Below is a small trained network, with its code and all its weights. Each question gives an input and a class and asks what happens when units are switched off, that is, made to give their printed mean instead of their output.

import numpy as np


def w(rows, s, z=0):
    codes = np.array(rows[::2]) - 128.0
    scale = np.full(codes.shape[1], s)
    scale[-1] = z or s
    return codes * scale


def norm(h):
    return h / np.sqrt((h * h).mean(-1, keepdims=True) + 1e-5)


def f(y):
    return np.maximum(y, 0)


def log_softmax(a):
    a = a - a.max(-1, keepdims=True)
    return a - np.log(np.exp(a).sum(-1, keepdims=True))


def net(x, mask):
    res = np.array(x, float).reshape(1, 5) / 4 @ E
    u = 0
    for l in range(3):
        y = f(norm(res) @ A[l][:, :-1].T + A[l][:, -1])
        res = res + np.where(mask[u : u + 8], y, B[l][:, -1]) @ B[l][:, :-1]
        u += 8
    return log_softmax(norm(res)[-1] @ U[:, :-1].T + U[:, -1])


A, B = {}, {}
E = w([
[228,78,64,49,30],'x0',
[186,254,147,78,230],'x1',
[219,147,237,104,122],'x2',
[41,252,76,115,79],'x3',
[103,78,172,53,244],'x4',
],0.0034)
A[0] = w([
[90,208,115,118,135,31],'0.n1',
[118,136,110,237,87,69],'0.n2',
[214,141,253,95,176,1],'0.n3',
[143,135,158,99,234,26],'0.n4',
[113,132,61,190,113,17],'0.n5',
[115,32,131,131,136,7],'0.n6',
[146,146,72,90,213,30],'0.n7',
[156,182,94,136,91,100],'0.n8',
],0.0056,0.0044)
B[0] = w([
[112,201,124,75,117,169],'0.n1',
[92,139,146,218,85,214],'0.n2',
[239,148,207,132,217,251],'0.n3',
[176,126,76,178,108,212],'0.n4',
[61,120,86,167,129,156],'0.n5',
[107,80,183,90,141,159],'0.n6',
[186,142,51,254,201,168],'0.n7',
[97,60,152,105,143,191],'0.n8',
],0.0056,0.0019)
A[1] = w([
[140,144,206,191,91,4],'1.n1',
[82,32,161,100,145,37],'1.n2',
[53,200,132,116,155,90],'1.n3',
[162,76,104,156,101,83],'1.n4',
[149,42,137,147,159,140],'1.n5',
[178,198,137,152,134,86],'1.n6',
[72,252,118,78,136,18],'1.n7',
[49,2,170,98,189,69],'1.n8',
],0.0057,0.0039)
B[1] = w([
[117,190,215,254,88,150],'1.n1',
[71,5,192,59,18,179],'1.n2',
[45,213,80,92,136,232],'1.n3',
[78,178,142,76,130,176],'1.n4',
[31,152,162,83,78,251],'1.n5',
[31,48,167,132,134,191],'1.n6',
[56,255,73,130,244,204],'1.n7',
[33,17,152,23,65,233],'1.n8',
],0.0041,0.0022)
A[2] = w([
[97,155,177,219,86,108],'2.n1',
[237,139,243,74,190,47],'2.n2',
[30,235,160,33,130,63],'2.n3',
[89,114,28,180,203,154],'2.n4',
[192,71,136,141,254,253],'2.n5',
[177,155,63,43,5,80],'2.n6',
[217,126,219,196,124,182],'2.n7',
[208,121,51,48,33,32],'2.n8',
],0.0062,0.0048)
B[2] = w([
[180,124,145,157,111,174],'2.n1',
[101,173,198,76,146,208],'2.n2',
[102,126,108,152,199,193],'2.n3',
[162,137,97,123,89,200],'2.n4',
[170,150,107,72,55,254],'2.n5',
[159,80,130,158,213,186],'2.n6',
[99,145,180,129,195,215],'2.n7',
[193,52,91,167,246,166],'2.n8',
],0.011,0.0052)
U = w([
[161,199,238,18,150,186],'0',
[136,158,234,226,112,30],'1',
[101,133,67,219,13,14],'2',
[75,254,69,137,189,173],'3',
[41,125,102,87,137,19],'4',
[214,185,54,73,85,48],'5',
[85,44,176,53,47,222],'6',
[189,54,86,158,202,250],'7',
],0.016,0.0024)

Each question gives the input, the list of numbers given to net, and the class t.
The units are the neurons (one row each of A and B). Each row of codes is followed by its name. A weight is (code - 128) times the scale printed after its matrix; where a second scale follows, it is the last column's (A, B and U).
mask holds one flag per neuron, layer by layer. A switched-off neuron (its flag False) gives its mean, the last column of its row in B, instead of its output. The means were averaged over made-up inputs and are rounded, as every weight is.
A unit's drop is (log p(t) with every unit on - log p(t) with that unit switched off) / (log p(t) with every unit on - log p(t) with every unit switched off).
The circuit of an input: a set's keep is (log p(t) with only the set's units on - log p(t) with every unit switched off) / (log p(t) with every unit on - log p(t) with every unit switched off). Starting from the 12 units with the biggest drops (on a tie, the unit counted first), units are removed one at a time, each time the one whose removal leaves the highest keep (on an exact tie, the one counted first), for as long as the keep stays at least 0.8.
units of the circuit, in order: the units of the circuit, biggest drop first
unit that matters most: the unit with the biggest drop
k most important neurons: the k neurons with the biggest drops, biggest first
k most important neurons of layer l: the k neurons of layer l with the biggest drops, biggest first
drop when u is switched off: that unit's drop, to one decimal
input [6,-2,-1,4,8], class 7: units of the circuit, in order -> 2.n6, 2.n2
input [-1,8,-3,1,4], class 5: unit that matters most -> 0.n7
input [1,7,-7,0,0], class 5: units of the circuit, in order -> 0.n7, 2.n4, 2.n5
input [-8,-8,7,5,4], class 4: units of the circuit, in order -> 1.n8, 2.n3
input [4,8,-4,-5,-2], class 5: 2 most important neurons -> 2.n5, 0.n7
input [-4,1,1,2,-7], class 1: 4 most important neurons -> 0.n2, 2.n1, 2.n5, 1.n1
input [1,-4,4,-4,5], class 6: 2 most important neurons -> 1.n8, 1.n2
input [0,-6,4,-7,-8], class 1: 2 most important neurons -> 2.n7, 2.n5
input [1,-2,0,-4,-8], class 1: 3 most important neurons -> 0.n2, 2.n7, 2.n5
input [1,-1,0,3,8], class 4: 3 most important neurons of layer 0 -> 0.n3, 0.n8, 0.n7
input [3,2,-5,-4,1], class 6: 2 most important neurons of layer 1 -> 1.n5, 1.n8
input [-6,2,-4,-3,6], class 5: 2 most important neurons of layer 0 -> 0.n4, 0.n7
input [8,-6,3,2,6], class 7: 2 most important neurons -> 2.n8, 2.n6
input [7,-8,8,-8,-8], class 7: unit that matters most -> 2.n8
input [-7,3,5,5,6], class 3: 2 most important neurons of layer 1 -> 1.n3, 1.n7
input [-1,-2,-6,-1,5], class 6: drop when 1.n7 is switched off -> 0.0
input [0,5,-3,-1,5], class 5: drop when 0.n7 is switched off -> 0.1
input [-6,7,-7,-5,2], class 5: drop when 2.n5 is switched off -> 0.2
